Below is a small trained network, with its code and all its weights. Each question gives an input and a class and asks what happens when units are switched off, that is, made to give their printed mean instead of their output.

import numpy as np


def w(rows, s, z=0):
    codes = np.array(rows[::2]) - 128.0
    scale = np.full(codes.shape[1], s)
    scale[-1] = z or s
    return codes * scale


def norm(h):
    return h / np.sqrt((h * h).mean(-1, keepdims=True) + 1e-5)


def f(y):
    return y / 2 * (1 + np.tanh(0.7978845608 * (y + 0.044715 * y**3)))


def log_softmax(a):
    a = a - a.max(-1, keepdims=True)
    return a - np.log(np.exp(a).sum(-1, keepdims=True))


def net(x, mask):
    res = np.array(x, float).reshape(1, 7) / 4 @ E
    u = 0
    for l in range(3):
        y = f(norm(res) @ A[l][:, :-1].T + A[l][:, -1])
        res = res + np.where(mask[u : u + 10], y, B[l][:, -1]) @ B[l][:, :-1]
        u += 10
    return log_softmax(norm(res)[-1] @ U[:, :-1].T + U[:, -1])


A, B = {}, {}
E = w([
[102,170,46,179,222,83,84,89,121,141,88,134],'x0',
[225,88,111,133,108,85,90,146,102,133,205,162],'x1',
[38,184,79,140,149,115,229,105,95,139,46,156],'x2',
[254,131,142,113,138,122,152,54,117,97,200,124],'x3',
[123,142,97,120,75,90,116,141,139,242,39,133],'x4',
[84,102,38,175,90,21,99,184,59,145,123,145],'x5',
[131,82,137,164,79,82,161,66,203,134,109,24],'x6',
],0.0009)
A[0] = w([
[143,157,170,88,212,243,113,108,170,82,105,123,11],'0.n1',
[150,91,110,141,131,121,85,195,80,53,228,177,71],'0.n2',
[144,122,157,103,104,145,152,187,99,106,200,174,106],'0.n3',
[252,73,91,151,108,70,68,105,123,175,172,140,67],'0.n4',
[121,90,168,130,37,79,158,186,123,174,146,122,42],'0.n5',
[241,68,108,138,129,122,29,127,144,138,167,120,25],'0.n6',
[116,165,126,152,121,141,176,72,199,191,57,85,31],'0.n7',
[210,106,106,164,145,93,134,79,143,103,154,92,56],'0.n8',
[203,107,124,143,147,94,109,21,180,109,150,41,68],'0.n9',
[91,144,92,194,152,82,108,54,125,119,114,70,138],'0.n10',
],0.0023,0.0012)
B[0] = w([
[73,169,200,68,179,78,62,42,76,103,221,103,245],'0.n1',
[60,119,180,30,124,159,147,63,32,47,106,40,234],'0.n2',
[165,72,151,70,91,168,175,119,116,89,114,66,210],'0.n3',
[76,255,188,143,152,181,125,121,227,153,167,111,253],'0.n4',
[155,127,151,77,119,238,77,142,111,113,134,167,160],'0.n5',
[31,233,172,126,148,78,89,126,181,190,136,146,198],'0.n6',
[114,105,129,114,133,91,120,100,57,64,207,64,208],'0.n7',
[158,195,157,85,108,223,153,120,171,147,140,145,123],'0.n8',
[190,148,214,145,81,248,153,196,159,171,185,183,219],'0.n9',
[159,93,106,164,125,139,220,129,179,90,125,113,244],'0.n10',
],0.0017,0.00057)
A[1] = w([
[203,113,100,139,148,99,59,125,119,106,188,101,2],'1.n1',
[185,63,181,73,56,184,142,163,103,132,126,170,132],'1.n2',
[106,75,155,97,4,85,74,155,147,248,87,59,59],'1.n3',
[195,156,193,72,143,174,49,73,197,93,227,72,78],'1.n4',
[121,49,27,157,129,101,190,81,100,128,48,88,165],'1.n5',
[157,77,38,159,66,69,145,195,117,194,89,203,126],'1.n6',
[134,24,201,108,33,163,76,194,170,118,155,82,160],'1.n7',
[48,158,83,93,130,90,40,237,57,170,70,195,75],'1.n8',
[102,209,83,183,178,112,153,79,152,177,112,155,81],'1.n9',
[32,139,113,113,151,114,70,221,78,164,63,174,8],'1.n10',
],0.0022,0.00086)
B[1] = w([
[125,228,162,110,149,155,166,86,155,143,136,127,94],'1.n1',
[140,82,87,116,133,60,199,131,100,112,53,91,183],'1.n2',
[181,133,119,93,28,224,112,186,142,87,167,115,179],'1.n3',
[44,185,184,169,131,93,90,123,113,174,135,155,251],'1.n4',
[56,94,194,182,146,109,73,157,127,142,149,111,201],'1.n5',
[102,123,214,121,140,133,97,103,111,152,129,47,172],'1.n6',
[105,89,33,159,116,113,145,172,153,100,42,113,217],'1.n7',
[190,210,222,193,85,211,105,187,201,222,188,181,219],'1.n8',
[155,110,98,149,105,100,188,168,169,93,130,109,161],'1.n9',
[255,199,141,157,106,180,103,163,199,207,176,201,183],'1.n10',
],0.002,0.0017)
A[2] = w([
[183,46,24,12,57,139,132,151,91,52,66,107,75],'2.n1',
[146,162,190,40,154,142,153,31,94,83,224,129,55],'2.n2',
[187,131,156,122,87,164,72,147,187,167,165,111,88],'2.n3',
[131,136,107,190,103,149,105,211,177,226,117,162,131],'2.n4',
[155,231,94,149,199,225,150,144,193,133,138,225,102],'2.n5',
[159,145,16,125,208,105,145,84,108,84,122,146,126],'2.n6',
[171,174,142,116,28,151,75,181,178,251,99,134,77],'2.n7',
[83,171,104,96,147,61,117,51,110,65,127,69,191],'2.n8',
[32,72,158,105,141,179,94,147,60,112,88,116,173],'2.n9',
[155,166,189,54,173,145,81,26,98,102,192,134,5],'2.n10',
],0.0026,0.0012)
B[2] = w([
[182,66,73,57,45,252,140,183,38,40,85,49,156],'2.n1',
[107,193,159,92,127,209,43,139,55,113,176,132,188],'2.n2',
[118,134,154,209,117,139,191,187,151,171,138,115,174],'2.n3',
[166,224,173,101,119,173,108,202,79,128,169,181,228],'2.n4',
[168,77,184,154,20,149,161,146,198,141,180,13,201],'2.n5',
[93,96,148,153,91,106,167,155,188,168,76,93,125],'2.n6',
[210,144,204,192,63,172,200,153,218,142,232,59,251],'2.n7',
[90,92,153,139,105,130,137,101,178,76,171,55,180],'2.n8',
[210,198,138,162,126,104,129,133,180,190,160,147,184],'2.n9',
[43,180,160,79,151,183,49,106,47,66,155,151,164],'2.n10',
],0.0027,0.0023)
U = w([
[10,242,230,15,227,228,9,9,25,18,231,108,196],'0',
[249,232,237,234,27,222,182,250,247,246,233,89,222],'1',
[252,82,19,16,202,101,188,25,45,206,19,238,16],'2',
[233,92,60,7,200,138,46,31,141,230,3,243,8],'3',
[246,57,3,8,230,105,13,12,161,235,15,247,3],'4',
[96,199,15,220,235,15,81,232,43,230,25,248,65],'5',
[218,7,14,14,18,240,171,223,28,14,21,37,176],'6',
[6,25,36,226,238,5,237,21,233,81,44,33,161],'7',
],0.0042,0.004)

Each question gives the input, the list of numbers given to net, and the class t.
The units are the neurons (one row each of A and B). Each row of codes is followed by its name. A weight is (code - 128) times the scale printed after its matrix; where a second scale follows, it is the last column's (A, B and U).
mask holds one flag per neuron, layer by layer. A switched-off neuron (its flag False) gives its mean, the last column of its row in B, instead of its output. The means were averaged over made-up inputs and are rounded, as every weight is.
A unit's drop is (log p(t) with every unit on - log p(t) with that unit switched off) / (log p(t) with every unit on - log p(t) with every unit switched off).
The circuit of an input: a set's keep is (log p(t) with only the set's units on - log p(t) with every unit switched off) / (log p(t) with every unit on - log p(t) with every unit switched off). Starting from the 12 units with the biggest drops (on a tie, the unit counted first), units are removed one at a time, each time the one whose removal leaves the highest keep (on an exact tie, the one counted first), for as long as the keep stays at least 0.8.
units of the circuit, in order: the units of the circuit, biggest drop first
unit that matters most: the unit with the biggest drop
top k neurons: the k neurons with the biggest drops, biggest first
k most important neurons of layer l: the k neurons of layer l with the biggest drops, biggest first
drop when u is switched off: that unit's drop, to one decimal
input [-7,-3,-2,-7,-7,-7,4], class 0: units of the circuit, in order : 0.n1, 2.n7
input [1,8,-6,7,0,1,1], class 0: top 4 neurons : 0.n2, 1.n8, 2.n10, 1.n10
input [-3,3,5,7,-2,7,-4], class 0: units of the circuit, in order : 1.n7, 2.n7
input [5,4,6,-1,2,7,-1], class 1: units of the circuit, in order : 1.n8
input [6,-8,-5,-2,8,-3,4], class 7: units of the circuit, in order : 1.n8, 2.n2
input [1,-1,4,4,6,-7,-8], class 0: units of the circuit, in order : 0.n1, 2.n10
input [6,2,0,-1,1,-7,4], class 0: top 2 neurons : 0.n1, 0.n7
input [8,5,2,-5,-5,0,0], class 7: top 2 neurons : 0.n10, 2.n7
input [-2,-2,-6,8,-2,7,2], class 0: top 4 neurons : 0.n2, 1.n8, 1.n10, 2.n10
input [5,-1,2,8,5,4,8], class 7: top 4 neurons : 1.n8, 1.n10, 0.n10, 0.n7
input [-6,-6,-6,-4,-3,6,-8], class 6: 4 most important neurons of layer 0 : 0.n3, 0.n2, 0.n6, 0.n4
input [-1,-2,2,4,-1,-1,2], class 0: top 2 neurons : 0.n1, 2.n2
input [2,0,5,-5,0,-8,-2], class 0: top 3 neurons : 0.n1, 1.n7, 0.n7
input [-7,-3,7,-4,3,-5,1], class 6: top 2 neurons : 1.n4, 0.n6
input [-6,-4,0,-5,2,5,8], class 6: top neuron : 2.n1
input [0,0,2,2,6,-4,8], class 6: 3 most important neurons of layer 1 : 1.n8, 1.n10, 1.n3
input [-7,0,-7,-4,2,1,3], class 6: 3 most important neurons of layer 1 : 1.n7, 1.n2, 1.n8
input [-6,1,6,-1,-4,2,-2], class 6: drop when 2.n1 is switched off : 0.2
input [8,3,-2,-6,-5,1,4], class 7: drop when 0.n10 is switched off : 1.0
input [2,-7,4,4,-4,3,5], class 7: drop when 0.n7 is switched off : 0.0
input [6,0,6,-5,-6,3,3], class 7: unit that matters most : 0.n10
